Here is a tiny trained network, its code and every weight. The questions are about switching its units off for an input and a class, where a switched-off unit gives its printed mean instead of its output.

import numpy as np


def w(rows, s, z=0):
    codes = np.array(rows[::2]) - 128.0
    scale = np.full(codes.shape[1], s)
    scale[-1] = z or s
    return codes * scale


def f(y):
    return y / 2 * (1 + np.tanh(0.7978845608 * (y + 0.044715 * y**3)))


def log_softmax(a):
    a = a - a.max(-1, keepdims=True)
    return a - np.log(np.exp(a).sum(-1, keepdims=True))


def net(x, mask):
    res = np.array(x, float).reshape(1, 3) / 4 @ E
    y = f(res @ A[0][:, :-1].T + A[0][:, -1])
    res = res + np.where(mask, y, B[0][:, -1]) @ B[0][:, :-1]
    return log_softmax(res[-1] @ U[:, :-1].T + U[:, -1])


A, B = {}, {}
E = w([
[153,114,49,177,81,43,121,131,90,206],'x0',
[69,129,192,148,10,161,90,160,124,90],'x1',
[109,115,126,176,76,69,183,86,213,85],'x2',
],0.012)
A[0] = w([
[82,144,130,173,14,84,175,87,215,69,113],'n0',
[103,161,169,83,134,163,141,69,119,84,45],'n1',
[146,130,135,197,131,83,182,74,150,54,49],'n2',
[98,113,143,150,72,130,121,205,141,118,41],'n3',
[38,75,162,153,86,145,140,159,105,130,61],'n4',
[114,157,174,74,153,185,137,89,154,120,31],'n5',
[168,66,114,165,24,74,148,120,91,227,234],'n6',
[166,131,96,44,122,180,92,183,95,162,51],'n7',
[144,132,60,100,225,88,131,70,144,129,10],'n8',
[67,130,146,172,33,141,82,178,131,134,125],'n9',
[108,120,91,183,91,90,101,149,121,174,90],'n10',
[120,101,179,167,65,149,81,204,63,96,123],'n11',
[85,123,135,97,131,148,1,235,41,144,88],'n12',
[90,164,202,71,150,190,118,116,209,34,135],'n13',
[153,94,100,170,114,83,88,165,109,182,44],'n14',
[157,63,146,100,152,125,86,176,91,141,254],'n15',
[151,90,90,188,66,133,131,166,72,157,50],'n16',
],0.0094,0.0087)
B[0] = w([
[86,60,142,153,79,78,153,151,145,169,221],'n0',
[135,178,178,239,112,112,73,100,101,121,156],'n1',
[97,52,169,173,111,67,154,148,160,204,161],'n2',
[222,160,88,221,197,141,172,14,141,181,153],'n3',
[198,163,111,140,163,133,184,83,108,158,164],'n4',
[214,193,202,229,150,79,77,91,146,116,157],'n5',
[101,150,132,86,116,122,99,173,60,85,255],'n6',
[114,108,169,204,82,44,120,43,207,248,169],'n7',
[206,134,78,198,193,185,176,48,88,195,173],'n8',
[180,141,80,123,176,153,173,125,80,142,208],'n9',
[134,166,184,173,134,95,91,127,102,80,172],'n10',
[174,136,72,133,184,161,182,118,82,153,205],'n11',
[76,84,139,151,63,60,159,130,184,201,219],'n12',
[119,145,137,128,121,134,53,173,71,95,240],'n13',
[174,206,206,214,141,98,76,56,176,90,166],'n14',
[100,58,135,90,126,103,131,202,108,119,214],'n15',
[159,207,210,219,130,104,65,82,131,87,164],'n16',
],0.015)
U = w([
[96,64,166,175,76,63,144,95,180,205,51],'0',
[158,219,192,175,127,120,25,101,107,55,42],'1',
[223,148,60,151,208,170,191,55,99,169,70],'2',
[63,71,94,61,119,146,125,193,88,73,233],'3',
[161,228,85,134,55,184,110,54,228,108,9],'4',
[148,229,107,151,54,206,129,34,232,131,9],'5',
[129,212,108,125,71,180,105,5,181,122,9],'6',
],0.018,0.015)

Each question gives the input, the list of numbers given to net, and the class t.
The units are the neurons (one row each of A and B). Each row of codes is followed by its name. A weight is (code - 128) times the scale printed after its matrix; where a second scale follows, it is the last column's (A, B and U).
mask holds one flag per neuron, in row order. A switched-off neuron (its flag False) gives its mean, the last column of its row in B, instead of its output. The means were averaged over made-up inputs and are rounded, as every weight is.
A unit's drop is (log p(t) with every unit on - log p(t) with that unit switched off) / (log p(t) with every unit on - log p(t) with every unit switched off).
The circuit of an input: a set's keep is (log p(t) with only the set's units on - log p(t) with every unit switched off) / (log p(t) with every unit on - log p(t) with every unit switched off). Starting from the 12 units with the biggest drops (on a tie, the unit counted first), units are removed one at a time, each time the one whose removal leaves the highest keep (on an exact tie, the one counted first), for as long as the keep stays at least 0.8.
units of the circuit, in order: the units of the circuit, biggest drop first
top k neurons: the k neurons with the biggest drops, biggest first
drop when u is switched off: that unit's drop, to one decimal
input [-4,-5,-5], class 0: units of the circuit, in order -> (n7)
input [8,-8,-7], class 1: top 2 neurons -> (n14 n6)
input [-8,-8,2], class 1: top 2 neurons -> (n13 n5)
input [7,7,-4], class 1: top 4 neurons -> (n16 n6 n10 n14)
input [-3,-2,-4], class 0: top 2 neurons -> (n6 n7)
input [-2,-3,-3], class 3: top 2 neurons -> (n12 n0)
input [-3,-6,-6], class 0: top 3 neurons -> (n7 n11 n9)
input [-7,-1,6], class 1: top 3 neurons -> (n13 n12 n5)
input [2,-7,6], class 2: top 4 neurons -> (n8 n12 n7 n15)
input [-7,8,1], class 2: top 2 neurons -> (n11 n9)
input [-3,7,6], class 2: top 2 neurons -> (n9 n3)
input [-7,-1,-8], class 0: top 2 neurons -> (n12 n7)
input [-7,-5,5], class 1: drop when n13 is switched off -> 0.1
input [3,-7,4], class 2: units of the circuit, in order -> (n8)
input [6,-6,5], class 1: drop when n11 is switched off -> 0.4
input [-3,2,-2], class 3: drop when n14 is switched off -> 0.2
input [2,-2,3], class 3: drop when n12 is switched off -> 0.2
